Below are the code and all the weights of a small trained network. Each question names an input and a class and asks about switching units off, where a switched-off unit gives its printed mean instead of its output.

import numpy as np


def w(rows, s, z=0):
    codes = np.array(rows[::2]) - 128.0
    scale = np.full(codes.shape[1], s)
    scale[-1] = z or s
    return codes * scale


def f(y):
    return y / 2 * (1 + np.tanh(0.7978845608 * (y + 0.044715 * y**3)))


def log_softmax(a):
    a = a - a.max(-1, keepdims=True)
    return a - np.log(np.exp(a).sum(-1, keepdims=True))


def net(x, mask):
    res = np.array(x, float).reshape(1, 6) / 4 @ E
    y = f(res @ A[0][:, :-1].T + A[0][:, -1])
    res = res + np.where(mask, y, B[0][:, -1]) @ B[0][:, :-1]
    return log_softmax(res[-1] @ U[:, :-1].T + U[:, -1])


A, B = {}, {}
E = w([
[60,137,2,153,135,191],'x0',
[219,94,57,136,170,100],'x1',
[148,192,93,89,26,126],'x2',
[128,129,128,128,129,129],'x3',
[65,145,90,83,158,4],'x4',
[108,26,118,189,41,94],'x5',
],0.0056)
A[0] = w([
[87,64,156,143,205,151,16],'N0',
[174,141,227,128,116,80,35],'N1',
[109,48,116,134,70,124,8],'N2',
[102,91,144,140,194,149,8],'N3',
[174,102,144,129,108,222,74],'N4',
[181,189,104,88,32,98,146],'N5',
[167,113,155,127,101,249,75],'N6',
[206,136,228,119,115,91,55],'N7',
[230,100,63,120,157,100,14],'N8',
[76,147,113,77,145,30,73],'N9',
[175,114,188,108,109,80,10],'N10',
[22,155,187,117,99,160,35],'N11',
[30,180,195,146,111,140,53],'N12',
[162,135,200,125,105,82,48],'N13',
[131,62,156,144,213,170,184],'N14',
[52,142,30,160,124,224,83],'N15',
[56,110,26,126,147,191,2],'N16',
[85,81,176,169,212,126,56],'N17',
[147,212,129,106,198,157,47],'N18',
[36,152,211,129,105,176,84],'N19',
[174,122,153,161,117,214,48],'N20',
[163,202,95,110,30,130,65],'N21',
[84,158,107,127,148,27,50],'N22',
[103,65,128,162,73,103,71],'N23',
[255,107,52,153,166,105,75],'N24',
[47,137,171,117,97,155,24],'N25',
[74,134,99,103,151,69,64],'N26',
[161,113,151,157,118,200,35],'N27',
[164,117,142,150,122,188,28],'N28',
[133,215,155,62,208,168,57],'N29',
[156,172,103,89,51,122,30],'N30',
[169,183,113,130,56,139,72],'N31',
[99,34,137,159,63,101,76],'N32',
],0.0092,0.0058)
B[0] = w([
[94,102,108,164,235,122,136],'N0',
[163,152,155,63,160,70,175],'N1',
[184,169,84,179,156,72,126],'N2',
[95,118,85,179,229,97,114],'N3',
[78,141,110,135,81,76,164],'N4',
[96,105,210,160,166,181,234],'N5',
[67,128,137,147,57,77,189],'N6',
[155,165,153,31,148,95,201],'N7',
[150,28,47,124,134,120,150],'N8',
[72,115,158,141,39,77,196],'N9',
[156,150,96,73,188,57,135],'N10',
[147,38,51,110,135,137,160],'N11',
[147,49,72,95,109,139,165],'N12',
[168,113,133,79,148,76,152],'N13',
[111,107,236,150,131,175,254],'N14',
[198,145,218,38,149,79,249],'N15',
[177,135,160,62,193,48,181],'N16',
[88,110,147,149,222,150,162],'N17',
[178,163,90,219,135,106,160],'N18',
[164,28,104,115,83,168,193],'N19',
[69,130,109,148,102,57,154],'N20',
[96,112,155,164,221,154,177],'N21',
[68,119,122,142,85,79,167],'N22',
[173,180,116,180,121,132,153],'N23',
[163,4,71,109,76,162,204],'N24',
[157,70,46,145,148,115,128],'N25',
[89,119,146,135,101,68,152],'N26',
[77,109,91,147,127,53,134],'N27',
[86,135,70,150,137,51,119],'N28',
[208,170,127,229,102,117,198],'N29',
[106,108,106,169,215,124,136],'N30',
[98,110,151,151,161,147,145],'N31',
[197,199,125,199,102,144,182],'N32',
],0.028,0.004)
U = w([
[164,170,151,44,146,100,91],'0',
[60,153,122,124,78,92,123],'1',
[155,89,71,92,113,166,135],'2',
[190,207,114,177,115,144,109],'3',
[131,150,158,104,111,161,255],'4',
[91,137,160,132,189,169,98],'5',
[69,254,71,42,110,230,98],'6',
],0.0082,0.015)

Each question gives the input, the list of numbers given to net, and the class t.
The units are the neurons (one row each of A and B). Each row of codes is followed by its name. A weight is (code - 128) times the scale printed after its matrix; where a second scale follows, it is the last column's (A, B and U).
mask holds one flag per neuron, in row order. A switched-off neuron (its flag False) gives its mean, the last column of its row in B, instead of its output. The means were averaged over made-up inputs and are rounded, as every weight is.
A unit's drop is (log p(t) with every unit on - log p(t) with that unit switched off) / (log p(t) with every unit on - log p(t) with every unit switched off).
The circuit of an input: a set's keep is (log p(t) with only the set's units on - log p(t) with every unit switched off) / (log p(t) with every unit on - log p(t) with every unit switched off). Starting from the 12 units with the biggest drops (on a tie, the unit counted first), units are removed one at a time, each time the one whose removal leaves the highest keep (on an exact tie, the one counted first), for as long as the keep stays at least 0.8.
circuit, biggest first: the units of the circuit, biggest drop first
unit that matters most: the unit with the biggest drop
top k neurons: the k neurons with the biggest drops, biggest first
drop of u: that unit's drop, to one decimal
input [0,-2,-8,1,7,-2], class 5: circuit, biggest first	[N17]
input [2,-1,8,-7,-3,6], class 5: circuit, biggest first	[N21 N5]
input [-6,0,8,4,-3,-2], class 5: circuit, biggest first	[N5 N21]
input [7,1,-7,-3,8,5], class 1: top 3 neurons	[N22 N9 N26]
input [0,6,-8,-2,-4,-6], class 5: top 2 neurons	[N14 N17]
input [-5,-2,-1,0,-2,1], class 0: circuit, biggest first	[N7 N1]
input [-2,-8,-8,4,-2,2], class 2: top 2 neurons	[N19 N12]
input [5,6,-8,2,-6,-2], class 5: top 2 neurons	[N14 N0]
input [-2,5,-8,-7,-6,2], class 5: circuit, biggest first	[N17 N0]
input [2,7,-4,-7,-6,-8], class 3: top 2 neurons	[N29 N18]
input [4,3,1,-1,4,6], class 3: circuit, biggest first	[N32 N23 N2]
input [-1,7,0,-5,-1,-7], class 2: top 3 neurons	[N24 N8 N32]
input [1,-6,1,5,4,7], class 3: circuit, biggest first	[N32 N23]
input [-8,6,1,-5,-4,7], class 0: circuit, biggest first	[N7]
input [5,4,5,6,8,7], class 1: top 2 neurons	[N9 N22]
input [-5,3,-4,-8,-6,-8], class 3: top 2 neurons	[N29 N18]
input [5,-6,2,3,-7,5], class 1: top 4 neurons	[N6 N4 N20 N27]
input [-8,0,7,-2,-8,3], class 0: top 3 neurons	[N7 N1 N13]
input [0,8,-3,5,-7,-1], class 2: top 2 neurons	[N24 N8]
input [7,6,0,-2,-5,-7], class 0: unit that matters most	N15
input [7,7,-8,-1,-4,3], class 5: top 3 neurons	[N14 N0 N17]
input [3,6,-5,2,6,2], class 1: circuit, biggest first	[N22 N9]
input [8,-6,5,1,-5,2], class 0: top 2 neurons	[N15 N16]
input [-3,-1,4,2,0,-3], class 5: circuit, biggest first	[N5 N15 N24]
input [-5,-1,-4,-4,0,3], class 0: drop of N29	0.1
input [8,-6,-7,-4,0,2], class 0: drop of N15	0.8
